Below is a small trained network, with its code and all its weights. Each question gives an input and a target symbol and asks what happens when units are switched off, that is, made to give their printed mean instead of their output.

import numpy as np


def w(rows, s, z=0):
    codes = np.array(rows[::2]) - 128.0
    scale = np.full(codes.shape[1], s)
    scale[-1] = z or s
    return codes * scale


def norm(h):
    return h / np.sqrt((h * h).mean(-1, keepdims=True) + 1e-5)


def f(y):
    return y / 2 * (1 + np.tanh(0.7978845608 * (y + 0.044715 * y**3)))


def softmax(a):
    e = np.exp(a - a.max(-1, keepdims=True))
    return e / e.sum(-1, keepdims=True)


def log_softmax(a):
    a = a - a.max(-1, keepdims=True)
    return a - np.log(np.exp(a).sum(-1, keepdims=True))


def net(x, mask):
    ids = ['αβγεθλμξστφω'.index(c) for c in x.split()]
    T = len(ids)
    res = E[ids] + P[:T]
    u = 0
    for l in range(2):
        r = norm(res)
        for j in range(2):
            rows = slice(3 * j, 3 * j + 3)
            q, k, v = (r @ M[l][rows].T for M in (Q, K, V))
            z = softmax(np.where(np.tri(T) > 0, q @ k.T / 3**0.5, -1e9)) @ v
            o = O[l][rows]
            res = res + np.where(mask[u + j], z, o[:, -1]) @ o[:, :-1]
        u += 2
        y = f(norm(res) @ A[l][:, :-1].T + A[l][:, -1])
        res = res + np.where(mask[u : u + 4], y, B[l][:, -1]) @ B[l][:, :-1]
        u += 4
    return log_softmax(norm(res)[-1] @ U[:, :-1].T + U[:, -1])


Q, K, V, O, A, B = {}, {}, {}, {}, {}, {}
E = w([
[174,121,147,171,116,228,134,139,179],'α',
[98,131,234,175,186,168,154,124,253],'β',
[99,107,179,166,130,155,163,208,223],'γ',
[152,148,110,140,64,182,132,192,177],'ε',
[135,69,103,172,99,210,157,181,153],'θ',
[88,69,122,82,69,173,224,175,156],'λ',
[111,109,200,173,57,144,78,168,81],'μ',
[103,90,53,177,91,109,45,87,171],'ξ',
[111,94,96,81,40,144,82,68,89],'σ',
[156,162,112,171,77,68,205,82,95],'τ',
[137,46,132,135,136,100,137,65,76],'φ',
[181,86,102,107,111,40,138,154,89],'ω',
],0.004)
P = w([
[254,106,155,153,118,161,118,97,172],'0',
[184,96,170,142,82,125,142,113,166],'1',
[150,103,166,130,88,105,140,123,157],'2',
[125,112,139,145,102,125,132,140,145],'3',
[105,121,122,146,110,128,127,148,139],'4',
[95,126,107,142,120,132,125,151,123],'5',
[73,134,98,140,125,132,126,159,109],'6',
[60,134,86,141,128,138,121,171,101],'7',
[60,146,69,143,133,159,116,184,82],'8',
],0.0055)
Q[0] = w([
[46,71,129,173,71,185,170,213,226],'0.h1',
[188,87,149,66,100,81,189,105,129],'0.h1',
[162,101,169,158,34,50,99,75,126],'0.h1',
[34,26,124,176,121,182,111,253,144],'0.h2',
[139,227,149,56,254,144,90,129,116],'0.h2',
[58,168,59,205,164,170,95,182,118],'0.h2',
],0.0063)
K[0] = w([
[59,163,117,146,133,37,115,114,41],'0.h1',
[224,121,166,148,93,159,75,101,146],'0.h1',
[254,102,163,115,113,94,175,64,158],'0.h1',
[68,163,48,133,93,101,141,150,80],'0.h2',
[117,177,158,173,154,229,86,158,250],'0.h2',
[22,124,101,121,133,137,134,180,83],'0.h2',
],0.0069)
V[0] = w([
[142,121,73,99,146,111,255,131,157],'0.h1',
[130,167,178,186,116,160,183,135,90],'0.h1',
[141,108,125,139,72,68,141,116,53],'0.h1',
[130,13,102,79,131,103,91,196,98],'0.h2',
[77,107,184,63,135,198,103,46,122],'0.h2',
[155,194,123,49,68,151,91,142,148],'0.h2',
],0.0049)
O[0] = w([
[151,127,58,112,171,130,209,94,181,145],'0.h1',
[125,153,127,165,117,151,182,128,69,231],'0.h1',
[94,132,189,103,149,63,159,106,109,75],'0.h1',
[168,71,143,53,95,106,129,183,169,253],'0.h2',
[99,93,138,118,124,254,111,84,132,12],'0.h2',
[112,201,121,96,65,154,119,122,154,91],'0.h2',
],0.006,0.0016)
A[0] = w([
[142,137,117,160,59,193,105,131,112,151],'0.n1',
[186,135,187,4,146,2,164,152,138,21],'0.n2',
[134,129,176,53,164,158,221,101,85,8],'0.n3',
[112,203,126,135,166,23,192,94,66,179],'0.n4',
],0.0038,0.0013)
B[0] = w([
[121,129,113,113,132,65,133,121,56,248],'0.n1',
[227,151,118,152,253,138,37,174,85,177],'0.n2',
[110,152,80,190,158,90,32,158,149,70],'0.n3',
[143,92,79,145,125,52,176,57,88,158],'0.n4',
],0.0036,0.0011)
Q[1] = w([
[102,91,133,178,95,114,164,249,152],'1.h1',
[138,52,158,109,81,80,155,137,147],'1.h1',
[49,153,102,186,107,194,143,158,134],'1.h1',
[85,154,126,103,183,152,89,98,132],'1.h2',
[128,107,103,138,174,125,97,137,106],'1.h2',
[153,75,81,140,63,144,137,157,96],'1.h2',
],0.011)
K[1] = w([
[44,71,31,90,160,78,120,159,62],'1.h1',
[144,44,65,93,169,75,87,21,68],'1.h1',
[2,106,85,118,98,190,148,181,88],'1.h1',
[99,137,214,141,145,231,128,82,213],'1.h2',
[98,131,165,113,155,89,148,162,158],'1.h2',
[44,104,82,23,96,71,118,217,80],'1.h2',
],0.0073)
V[1] = w([
[90,184,85,65,121,87,89,52,164],'1.h1',
[129,253,160,111,110,117,170,190,158],'1.h1',
[132,141,76,205,73,78,53,111,202],'1.h1',
[126,141,181,147,198,138,122,132,204],'1.h2',
[144,103,86,92,85,97,107,133,59],'1.h2',
[192,110,41,100,83,124,122,145,78],'1.h2',
],0.0048)
O[1] = w([
[94,207,156,127,161,237,113,133,232,2],'1.h1',
[180,254,99,86,4,82,122,221,112,110],'1.h1',
[41,161,81,227,223,104,44,224,171,188],'1.h1',
[140,107,27,45,119,102,106,171,76,120],'1.h2',
[146,134,217,172,148,156,128,115,201,113],'1.h2',
[199,118,186,208,131,101,95,21,210,170],'1.h2',
],0.0037,0.0035)
A[1] = w([
[42,194,62,13,156,128,130,153,71,56],'1.n1',
[69,175,198,28,91,241,60,73,168,209],'1.n2',
[223,185,156,133,254,231,144,113,153,192],'1.n3',
[209,116,37,45,67,155,186,144,179,2],'1.n4',
],0.0048,0.0033)
B[1] = w([
[139,206,154,53,154,169,94,67,138,107],'1.n1',
[96,92,25,131,69,3,92,89,116,186],'1.n2',
[177,112,160,160,34,106,111,68,109,132],'1.n3',
[79,77,119,136,136,134,207,176,202,253],'1.n4',
],0.006,0.0013)
U = w([
[169,72,136,217,88,96,125,123,149,255],'α',
[69,122,59,86,151,106,146,208,90,233],'β',
[162,255,116,139,91,166,105,148,157,80],'γ',
[77,126,83,73,59,96,72,56,149,63],'ε',
[126,64,181,78,201,159,129,46,89,87],'θ',
[148,142,67,156,143,246,116,105,51,87],'λ',
[231,151,161,52,193,51,84,141,147,55],'μ',
[76,127,148,171,193,183,44,145,189,58],'ξ',
[166,156,138,120,130,166,108,92,125,46],'σ',
[95,208,123,170,176,83,187,49,101,92],'τ',
[107,152,246,100,60,145,116,153,53,52],'φ',
[135,112,127,84,103,200,208,134,209,65],'ω',
],0.007,0.005)

Each question gives the input, a string of symbols that net reads in full, and the target symbol t.
The units are the heads (3 rows each of Q, K, V and O) and the neurons (one row each of A and B). Each row of codes is followed by its name. A weight is (code - 128) times the scale printed after its matrix; where a second scale follows, it is the last column's (O, A, B and U).
mask holds one flag per unit, layer by layer, with each layer's heads first. A switched-off unit (its flag False) gives its mean, the last column of its rows in O or B, instead of its output. The means were averaged over made-up inputs and are rounded, as every weight is.
A unit's drop is (log p(t) with every unit on - log p(t) with that unit switched off) / (log p(t) with every unit on - log p(t) with every unit switched off).
The circuit of an input: a set's keep is (log p(t) with only the set's units on - log p(t) with every unit switched off) / (log p(t) with every unit on - log p(t) with every unit switched off). Starting from all 12 units, units are removed one at a time, each time the one whose removal leaves the highest keep (on an exact tie, the one counted first), for as long as the keep stays at least 0.8.
circuit, biggest first: the units of the circuit, biggest drop first
unit that matters most: the unit with the biggest drop
top k neurons: the k neurons with the biggest drops, biggest first
k most important neurons of layer l: the k neurons of layer l with the biggest drops, biggest first
heads that matter: for each layer, one digit per head in row order, 1 if its drop is at least 0.15 and else 0, layers parted by /
input λ γ ξ λ, target ξ: circuit, biggest first : (1.h1)
input α θ λ γ, target ω: heads that matter : 11 / 00
input γ λ γ ε ω, target μ: circuit, biggest first : (0.h2; 0.n2)
input α ε α λ μ φ σ λ β, target ε: circuit, biggest first : (1.n2; 1.h1; 0.h2; 0.h1)
input θ ε ε λ λ ε ξ β ω, target μ: circuit, biggest first : (0.h2; 0.n2; 1.h2)
input θ β ξ β ξ τ τ θ, target τ: circuit, biggest first : (0.h1; 0.h2)
input λ ξ β ε ε, target γ: circuit, biggest first : (0.h2; 1.h1)
input φ λ β φ τ λ ω ε, target μ: circuit, biggest first : (0.h2; 0.n2; 0.h1)
input ω λ γ, target μ: circuit, biggest first : (0.n2; 0.h1; 0.h2)
input λ γ φ β β β β, target λ: circuit, biggest first : (0.h2; 0.h1)
input ε ε τ β, target τ: heads that matter : 11 / 00
input ω τ λ γ ε β γ λ β, target ω: circuit, biggest first : (1.h1; 0.h1; 1.n2)
input γ σ β φ λ β ξ λ γ, target ξ: heads that matter : 01 / 10
input σ γ β μ ε, target φ: circuit, biggest first : (0.h1)
input γ σ β, target ε: heads that matter : 01 / 00
input β β φ, target θ: heads that matter : 01 / 10
input θ γ β ω σ τ β τ σ, target α: heads that matter : 00 / 01
input β ε β γ α λ ε σ, target ε: heads that matter : 01 / 00
input β θ σ ε, target ε: circuit, biggest first : (0.h2; 1.n2)
input θ τ λ, target τ: most important neuron of layer 0 : (0.n4)
input γ β γ ε φ β, target θ: heads that matter : 00 / 10
input β λ λ σ θ, target ε: circuit, biggest first : (0.h2; 1.n2; 0.h1)
input ε β λ α β ε λ α, target ω: circuit, biggest first : (1.h1; 0.h1; 0.h2)
input β θ β γ μ, target φ: heads that matter : 10 / 00
input τ λ ε μ τ γ, target τ: circuit, biggest first : (0.h1; 0.h2)
input β β β γ, target β: heads that matter : 00 / 01
input β λ λ λ β λ ε, target ω: 2 most important neurons of layer 1 : (1.n4; 1.n2)
input α β θ β φ α, target θ: unit that matters most : 1.h1
input γ β β τ, target τ: heads that matter : 01 / 00
input ω ω φ λ β λ θ, target ω: top 2 neurons : (1.n4; 1.n2)
